Below are the code and all the weights of a small trained network. Each question names an input and a class and asks about switching units off, where a switched-off unit gives its printed mean instead of its output.

import numpy as np


def w(rows, s, z=0):
    codes = np.array(rows[::2]) - 128.0
    scale = np.full(codes.shape[1], s)
    scale[-1] = z or s
    return codes * scale


def f(y):
    return np.maximum(y, 0)


def log_softmax(a):
    a = a - a.max(-1, keepdims=True)
    return a - np.log(np.exp(a).sum(-1, keepdims=True))


def net(x, mask):
    res = np.array(x, float).reshape(1, 4) / 4 @ E
    y = f(res @ A[0][:, :-1].T + A[0][:, -1])
    res = res + np.where(mask, y, B[0][:, -1]) @ B[0][:, :-1]
    return log_softmax(res[-1] @ U[:, :-1].T + U[:, -1])


A, B = {}, {}
E = w([
[100,142,32,191],'x0',
[201,114,159,221],'x1',
[131,1,107,120],'x2',
[40,106,190,183],'x3',
],0.0054)
A[0] = w([
[51,137,98,58,104],'N0',
[121,235,134,135,84],'N1',
[140,174,140,144,90],'N2',
[86,140,114,83,93],'N3',
[110,132,104,138,109],'N4',
[94,108,107,77,145],'N5',
[89,134,116,90,96],'N6',
[99,142,47,182,90],'N7',
[86,133,114,86,94],'N8',
[223,116,162,229,88],'N9',
[145,139,189,97,115],'N10',
[171,146,92,95,108],'N11',
[58,149,180,162,109],'N12',
[130,2,96,110,75],'N13',
[177,135,102,96,94],'N14',
[129,113,125,120,254],'N15',
[153,99,188,85,94],'N16',
[120,204,144,130,120],'N17',
[110,135,73,160,102],'N18',
[78,130,160,153,103],'N19',
[222,154,66,69,95],'N20',
[76,97,152,147,102],'N21',
[106,140,79,163,100],'N22',
[107,145,79,168,97],'N23',
[151,120,220,75,85],'N24',
[54,117,166,151,104],'N25',
[119,104,81,147,107],'N26',
[103,146,125,111,125],'N27',
],0.014,0.0053)
B[0] = w([
[129,159,149,186,214],'N0',
[204,113,124,95,210],'N1',
[169,124,132,125,162],'N2',
[139,147,155,159,168],'N3',
[121,136,147,124,147],'N4',
[144,156,129,157,201],'N5',
[135,143,153,156,163],'N6',
[94,149,169,93,201],'N7',
[136,144,156,159,167],'N8',
[140,170,162,208,245],'N9',
[108,149,144,97,174],'N10',
[111,89,140,140,185],'N11',
[115,72,133,141,200],'N12',
[233,104,152,96,244],'N13',
[112,93,153,136,175],'N14',
[95,156,3,124,253],'N15',
[115,149,165,94,178],'N16',
[182,120,109,112,197],'N17',
[108,143,154,106,175],'N18',
[112,94,137,137,173],'N19',
[89,57,153,147,240],'N20',
[122,85,138,129,180],'N21',
[110,141,155,105,172],'N22',
[113,139,157,100,173],'N23',
[90,157,172,93,190],'N24',
[105,80,132,138,195],'N25',
[138,139,166,104,171],'N26',
[145,133,122,140,155],'N27',
],0.058,0.0054)
U = w([
[126,204,166,243,105],'0',
[65,13,152,142,124],'1',
[65,202,196,20,136],'2',
[223,120,128,81,150],'3',
[85,166,3,133,254],'4',
[100,154,96,117,73],'5',
[103,154,96,114,73],'6',
[101,153,96,115,79],'7',
],0.0067,0.0073)

Each question gives the input, the list of numbers given to net, and the class t.
The units are the neurons (one row each of A and B). Each row of codes is followed by its name. A weight is (code - 128) times the scale printed after its matrix; where a second scale follows, it is the last column's (A, B and U).
mask holds one flag per neuron, in row order. A switched-off neuron (its flag False) gives its mean, the last column of its row in B, instead of its output. The means were averaged over made-up inputs and are rounded, as every weight is.
A unit's drop is (log p(t) with every unit on - log p(t) with that unit switched off) / (log p(t) with every unit on - log p(t) with every unit switched off).
The circuit of an input: a set's keep is (log p(t) with only the set's units on - log p(t) with every unit switched off) / (log p(t) with every unit on - log p(t) with every unit switched off). Starting from the 12 units with the biggest drops (on a tie, the unit counted first), units are removed one at a time, each time the one whose removal leaves the highest keep (on an exact tie, the one counted first), for as long as the keep stays at least 0.8.
units of the circuit, in order: the units of the circuit, biggest drop first
k most important neurons: the k neurons with the biggest drops, biggest first
drop of u: that unit's drop, to one decimal
input [-8,-8,-5,-6], class 0: 4 most important neurons : [N0 N3 N5 N8]
input [4,8,6,-5], class 0: units of the circuit, in order : [N9]
input [-5,-7,7,-3], class 0: 3 most important neurons : [N0 N5 N1]
input [-3,7,-8,-8], class 1: 4 most important neurons : [N20 N13 N11 N14]
input [-7,7,6,-4], class 0: 3 most important neurons : [N9 N7 N1]
input [7,-6,5,4], class 2: 2 most important neurons : [N9 N7]
input [-5,-7,2,6], class 0: 2 most important neurons : [N0 N20]
input [7,2,8,-1], class 3: 2 most important neurons : [N13 N24]
input [1,5,7,-3], class 3: 2 most important neurons : [N13 N0]
input [5,6,-7,-1], class 3: 4 most important neurons : [N1 N17 N0 N2]
input [-2,-3,-4,-5], class 1: 3 most important neurons : [N20 N13 N9]
input [-2,3,5,-3], class 3: 2 most important neurons : [N13 N0]
input [-6,5,7,1], class 3: 2 most important neurons : [N13 N7]
input [7,-3,7,-5], class 2: units of the circuit, in order : [N7]
input [5,4,5,-8], class 1: drop of N20 : 1.0
input [-5,5,2,-8], class 1: drop of N20 : 1.2
input [6,-4,5,-5], class 2: drop of N12 : 0.2
